Below is a small trained network, with its code and all its weights. Each question gives an input and a target symbol and asks what happens when units are switched off, that is, made to give their printed mean instead of their output.

import numpy as np


def w(rows, s, z=0):
    codes = np.array(rows[::2]) - 128.0
    scale = np.full(codes.shape[1], s)
    scale[-1] = z or s
    return codes * scale


def norm(h):
    return h / np.sqrt((h * h).mean(-1, keepdims=True) + 1e-5)


def f(y):
    return np.maximum(y, 0)


def softmax(a):
    e = np.exp(a - a.max(-1, keepdims=True))
    return e / e.sum(-1, keepdims=True)


def log_softmax(a):
    a = a - a.max(-1, keepdims=True)
    return a - np.log(np.exp(a).sum(-1, keepdims=True))


def net(x, mask):
    ids = ['βδημφω'.index(c) for c in x.split()]
    T = len(ids)
    res = E[ids] + P[:T]
    u = 0
    for l in range(2):
        r = norm(res)
        for j in range(3):
            rows = slice(2 * j, 2 * j + 2)
            q, k, v = (r @ M[l][rows].T for M in (Q, K, V))
            z = softmax(np.where(np.tri(T) > 0, q @ k.T / 2**0.5, -1e9)) @ v
            o = O[l][rows]
            res = res + np.where(mask[u + j], z, o[:, -1]) @ o[:, :-1]
        u += 3
        y = f(norm(res) @ A[l][:, :-1].T + A[l][:, -1])
        res = res + np.where(mask[u : u + 8], y, B[l][:, -1]) @ B[l][:, :-1]
        u += 8
    return log_softmax(norm(res)[-1] @ U[:, :-1].T + U[:, -1])


Q, K, V, O, A, B = {}, {}, {}, {}, {}, {}
E = w([
[121,84,55,76,193,171,141,95,27],'β',
[124,70,35,143,167,170,41,109,117],'δ',
[151,131,74,38,159,124,134,20,164],'η',
[175,254,173,163,159,129,83,130,96],'μ',
[202,223,182,111,133,115,92,224,134],'φ',
[103,131,132,214,118,153,109,23,254],'ω',
],0.0023)
P = w([
[4,202,123,129,198,128,121,173,166],'0',
[156,194,52,149,184,49,102,141,128],'1',
[106,131,184,101,189,129,63,133,121],'2',
[118,169,114,111,175,253,127,143,173],'3',
[171,155,69,151,148,69,126,125,119],'4',
[124,97,190,113,159,126,77,116,112],'5',
[142,136,120,118,133,242,134,128,146],'6',
[182,130,80,167,109,79,144,121,115],'7',
[140,75,185,112,127,124,88,101,106],'8',
[141,106,120,111,87,226,140,111,130],'9',
[173,102,99,163,65,98,158,118,103],'10',
[151,55,179,125,78,127,115,100,93],'11',
[155,89,143,140,44,226,136,96,133],'12',
[184,135,90,161,105,63,143,133,110],'13',
],0.0042)
Q[0] = w([
[103,131,120,134,131,121,147,135,124],'0.h0',
[149,141,91,126,114,227,138,104,134],'0.h0',
[174,78,224,103,149,138,35,127,85],'0.h1',
[155,155,115,152,117,77,130,131,120],'0.h1',
[107,106,96,144,138,10,137,142,106],'0.h2',
[123,125,163,118,115,146,117,128,144],'0.h2',
],0.013)
K[0] = w([
[108,155,130,108,173,136,121,161,103],'0.h0',
[179,96,168,155,7,117,137,159,88],'0.h0',
[131,17,93,129,56,151,154,55,117],'0.h1',
[2,145,84,133,190,150,149,173,157],'0.h1',
[68,183,106,95,240,147,118,170,143],'0.h2',
[143,51,140,211,61,178,141,81,151],'0.h2',
],0.007)
V[0] = w([
[195,134,198,118,87,58,150,225,163],'0.h0',
[28,80,63,45,139,76,95,245,196],'0.h0',
[133,133,141,30,164,119,225,133,3],'0.h1',
[110,61,94,223,155,169,64,228,42],'0.h1',
[130,107,133,195,107,160,128,105,107],'0.h2',
[74,151,194,201,118,89,150,46,220],'0.h2',
],0.0032)
O[0] = w([
[143,149,126,85,106,158,134,234,137,70],'0.h0',
[149,42,154,126,2,126,163,100,108,178],'0.h0',
[74,175,169,48,143,114,194,105,41,11],'0.h1',
[69,94,127,193,185,38,93,216,83,202],'0.h1',
[93,108,131,132,198,151,117,128,138,21],'0.h2',
[164,100,115,177,155,168,244,96,120,101],'0.h2',
],0.0038,0.0011)
A[0] = w([
[81,155,161,58,80,178,138,253,168,30],'0.n0',
[152,93,116,180,162,184,110,116,236,136],'0.n1',
[12,74,225,60,183,68,163,145,15,5],'0.n2',
[149,124,131,183,190,107,141,44,135,119],'0.n3',
[115,125,166,55,105,231,125,73,121,100],'0.n4',
[80,114,213,39,113,114,155,37,132,116],'0.n5',
[115,46,182,175,178,211,242,168,196,13],'0.n6',
[91,195,193,176,97,92,207,175,158,90],'0.n7',
],0.0036,0.003)
B[0] = w([
[145,118,140,91,108,147,170,172,218,206],'0.n0',
[130,147,139,63,122,117,164,125,66,252],'0.n1',
[131,130,168,152,98,144,253,230,92,170],'0.n2',
[146,126,127,95,111,135,111,196,124,216],'0.n3',
[116,117,101,142,104,96,64,157,103,225],'0.n4',
[140,118,129,142,59,155,116,154,89,190],'0.n5',
[224,120,211,216,171,128,161,51,99,157],'0.n6',
[94,130,123,114,166,88,118,49,131,158],'0.n7',
],0.0056,0.0022)
Q[1] = w([
[90,130,191,124,136,195,125,121,129],'1.h0',
[134,108,172,132,106,161,146,170,122],'1.h0',
[175,143,136,157,124,157,154,146,154],'1.h1',
[49,99,255,46,178,246,87,138,164],'1.h1',
[169,117,112,159,102,12,176,118,134],'1.h2',
[80,81,243,122,158,197,130,122,142],'1.h2',
],0.0057)
K[1] = w([
[74,167,173,124,161,122,128,132,49],'1.h0',
[76,96,158,120,139,187,137,133,133],'1.h0',
[174,204,196,126,84,67,163,141,196],'1.h1',
[255,148,97,68,191,112,25,192,50],'1.h1',
[82,68,130,32,148,69,167,71,203],'1.h2',
[226,75,87,123,143,194,120,207,99],'1.h2',
],0.0049)
V[1] = w([
[57,153,179,133,185,160,71,79,132],'1.h0',
[148,98,37,136,137,115,114,120,117],'1.h0',
[140,114,175,96,91,141,200,215,166],'1.h1',
[133,143,191,227,133,146,185,89,155],'1.h1',
[200,130,99,168,87,118,92,153,29],'1.h2',
[140,3,93,110,93,193,169,164,167],'1.h2',
],0.0034)
O[1] = w([
[202,148,22,96,122,103,56,84,164,3],'1.h0',
[109,157,205,79,108,147,138,146,116,183],'1.h0',
[123,174,89,78,138,164,92,43,131,156],'1.h1',
[84,150,124,54,142,196,102,179,167,57],'1.h1',
[119,171,88,138,192,85,179,93,211,179],'1.h2',
[194,95,120,130,158,108,2,138,170,88],'1.h2',
],0.0039,0.0019)
A[1] = w([
[110,149,102,57,105,154,117,219,253,34],'1.n0',
[48,73,146,161,145,92,71,138,127,71],'1.n1',
[244,93,143,175,163,145,188,42,177,66],'1.n2',
[29,218,94,125,218,119,132,77,115,61],'1.n3',
[112,90,113,166,127,80,112,156,140,67],'1.n4',
[76,50,134,191,160,36,84,172,141,14],'1.n5',
[123,138,89,89,99,157,115,184,229,50],'1.n6',
[144,121,119,120,32,139,49,93,73,1],'1.n7',
],0.0059,0.0036)
B[1] = w([
[68,104,147,37,137,140,93,166,213,253],'1.n0',
[133,94,93,174,115,130,156,153,146,181],'1.n1',
[185,106,214,143,254,200,169,67,129,207],'1.n2',
[102,164,113,127,131,31,123,68,135,161],'1.n3',
[132,92,82,172,149,139,128,127,182,172],'1.n4',
[124,48,20,251,105,134,120,149,191,221],'1.n5',
[89,117,161,64,144,131,117,164,178,215],'1.n6',
[175,148,119,121,87,169,22,124,87,229],'1.n7',
],0.0067,0.0036)
U = w([
[93,132,174,134,67,125,246,228,12,2],'β',
[142,47,33,246,115,110,134,167,189,117],'δ',
[203,170,106,113,39,171,15,111,62,184],'η',
[72,221,79,109,156,3,141,45,117,198],'μ',
[58,118,147,14,143,148,95,197,226,129],'φ',
[200,110,199,144,221,186,173,36,132,113],'ω',
],0.0039,0.00044)

Each question gives the input, a string of symbols that net reads in full, and the target symbol t.
The units are the heads (2 rows each of Q, K, V and O) and the neurons (one row each of A and B). Each row of codes is followed by its name. A weight is (code - 128) times the scale printed after its matrix; where a second scale follows, it is the last column's (O, A, B and U).
mask holds one flag per unit, layer by layer, with each layer's heads first. A switched-off unit (its flag False) gives its mean, the last column of its rows in O or B, instead of its output. The means were averaged over made-up inputs and are rounded, as every weight is.
A unit's drop is (log p(t) with every unit on - log p(t) with that unit switched off) / (log p(t) with every unit on - log p(t) with every unit switched off).
The circuit of an input: a set's keep is (log p(t) with only the set's units on - log p(t) with every unit switched off) / (log p(t) with every unit on - log p(t) with every unit switched off). Starting from the 12 units with the biggest drops (on a tie, the unit counted first), units are removed one at a time, each time the one whose removal leaves the highest keep (on an exact tie, the one counted first), for as long as the keep stays at least 0.8.
units of the circuit, in order: the units of the circuit, biggest drop first
unit that matters most: the unit with the biggest drop
top k neurons: the k neurons with the biggest drops, biggest first
heads that matter: for each layer, one digit per head in row order, 1 if its drop is at least 0.15 and else 0, layers parted by /
drop when u is switched off: that unit's drop, to one decimal
input δ ω φ μ β η φ β η δ, target η: units of the circuit, in order : [0.h1, 0.n4, 1.n7]
input φ δ η μ δ η, target η: units of the circuit, in order : [0.n5, 1.n7]
input β μ μ β ω φ φ δ μ, target δ: heads that matter : 010 / 000
input β η φ δ β ω μ η μ η, target μ: top 2 neurons : [1.n3, 0.n4]
input μ δ φ η φ η β φ φ δ δ φ η δ, target β: heads that matter : 000 / 001
input β ω ω φ, target ω: units of the circuit, in order : [0.h2, 0.n6]
input φ δ φ φ ω φ φ, target ω: units of the circuit, in order : [0.h2, 0.n6]
input η ω φ η, target ω: heads that matter : 001 / 000
input ω φ ω φ δ μ φ φ φ ω φ φ η μ, target φ: unit that matters most : 1.h1
input φ δ δ η δ δ β η ω δ δ ω β φ, target η: heads that matter : 100 / 001
input φ ω μ, target ω: heads that matter : 010 / 000
input β φ μ φ μ ω δ η η μ ω, target μ: heads that matter : 100 / 000
input μ δ φ δ φ μ φ φ η δ η μ η, target μ: heads that matter : 100 / 001
input ω φ μ φ φ η δ η η φ ω, target φ: heads that matter : 001 / 010
input μ δ η δ ω φ φ φ δ δ η φ μ, target φ: heads that matter : 100 / 000
input ω φ φ η β, target φ: unit that matters most : 1.h1
input δ ω η β, target ω: heads that matter : 000 / 000
input δ μ η φ η φ φ φ μ β η β μ, target μ: heads that matter : 100 / 000
input φ φ φ δ φ μ φ β φ η ω, target η: heads that matter : 000 / 001
input δ ω μ, target ω: unit that matters most : 1.h2
input φ η φ η δ μ δ, target μ: heads that matter : 100 / 001
input φ ω φ φ μ, target η: top 2 neurons : [0.n7, 0.n0]
input η ω β φ φ δ δ φ β δ β, target ω: top 2 neurons : [0.n5, 1.n2]
input φ η μ μ φ η φ φ η φ φ δ φ ω, target η: top 2 neurons : [0.n7, 0.n0]
input η φ φ δ β μ β, target μ: drop when 0.h0 is switched off : 0.6
